Here is a tiny trained network, its code and every weight. The questions are about switching its units off for an input and a class, where a switched-off unit gives its printed mean instead of its output.

import numpy as np


def w(rows, s, z=0):
    codes = np.array(rows[::2]) - 128.0
    scale = np.full(codes.shape[1], s)
    scale[-1] = z or s
    return codes * scale


def f(y):
    return np.maximum(y, 0)


def log_softmax(a):
    a = a - a.max(-1, keepdims=True)
    return a - np.log(np.exp(a).sum(-1, keepdims=True))


def net(x, mask):
    res = np.array(x, float).reshape(1, 4) / 4 @ E
    y = f(res @ A[0][:, :-1].T + A[0][:, -1])
    res = res + np.where(mask, y, B[0][:, -1]) @ B[0][:, :-1]
    return log_softmax(res[-1] @ U[:, :-1].T + U[:, -1])


A, B = {}, {}
E = w([
[180,123,104,69,237,93,84],'x0',
[116,133,124,116,131,143,127],'x1',
[125,126,133,135,131,129,119],'x2',
[170,248,181,134,124,168,134],'x3',
],0.015)
A[0] = w([
[180,134,102,87,248,113,103,141],'N0',
[120,162,151,135,87,157,137,213],'N1',
[96,32,85,111,110,109,117,255],'N2',
[146,107,107,99,173,117,109,130],'N3',
[170,205,173,134,132,152,126,135],'N4',
[78,109,118,128,97,110,154,239],'N5',
[89,134,143,168,78,134,144,242],'N6',
],0.013,0.0062)
B[0] = w([
[157,96,125,63,142,14,39,249],'N0',
[150,139,195,151,131,154,165,194],'N1',
[52,30,101,168,157,131,50,235],'N2',
[141,135,84,110,159,98,101,186],'N3',
[232,176,245,76,90,105,119,208],'N4',
[64,84,153,181,132,156,99,191],'N5',
[142,148,180,181,154,193,167,210],'N6',
],0.012,0.019)
U = w([
[61,78,133,223,110,204,117,244],'0',
[114,160,53,107,60,146,147,9],'1',
[176,194,175,155,87,179,255,220],'2',
[129,149,52,109,71,131,203,9],'3',
[134,144,60,118,52,142,150,3],'4',
[114,90,27,112,179,73,91,184],'5',
[120,162,28,109,69,140,185,13],'6',
[201,152,163,39,93,77,95,80],'7',
],0.0092,0.0031)

Each question gives the input, the list of numbers given to net, and the class t.
The units are the neurons (one row each of A and B). Each row of codes is followed by its name. A weight is (code - 128) times the scale printed after its matrix; where a second scale follows, it is the last column's (A, B and U).
mask holds one flag per neuron, in row order. A switched-off neuron (its flag False) gives its mean, the last column of its row in B, instead of its output. The means were averaged over made-up inputs and are rounded, as every weight is.
A unit's drop is (log p(t) with every unit on - log p(t) with that unit switched off) / (log p(t) with every unit on - log p(t) with every unit switched off).
The circuit of an input: a set's keep is (log p(t) with only the set's units on - log p(t) with every unit switched off) / (log p(t) with every unit on - log p(t) with every unit switched off). Starting from all 7 units, units are removed one at a time, each time the one whose removal leaves the highest keep (on an exact tie, the one counted first), for as long as the keep stays at least 0.8.
units of the circuit, in order: the units of the circuit, biggest drop first
top k neurons: the k neurons with the biggest drops, biggest first
drop when u is switched off: that unit's drop, to one decimal
input [-1,5,7,2], class 2: units of the circuit, in order	[N0 N2]
input [0,-7,4,-8], class 0: units of the circuit, in order	[N0]
input [-3,3,6,1], class 2: units of the circuit, in order	[N2 N0]
input [1,-2,-5,0], class 5: top 2 neurons	[N4 N6]
input [3,-6,-7,0], class 5: top 2 neurons	[N4 N1]
input [0,3,-6,-6], class 0: top 2 neurons	[N0 N5]
input [-2,-2,4,0], class 0: top 2 neurons	[N4 N0]
input [-1,7,-6,3], class 2: drop when N0 is switched off	0.5
input [3,-2,6,0], class 5: drop when N1 is switched off	0.2
input [4,4,-5,0], class 5: drop when N4 is switched off	2.7
input [0,1,-5,0], class 0: top 3 neurons	[N0 N4 N3]
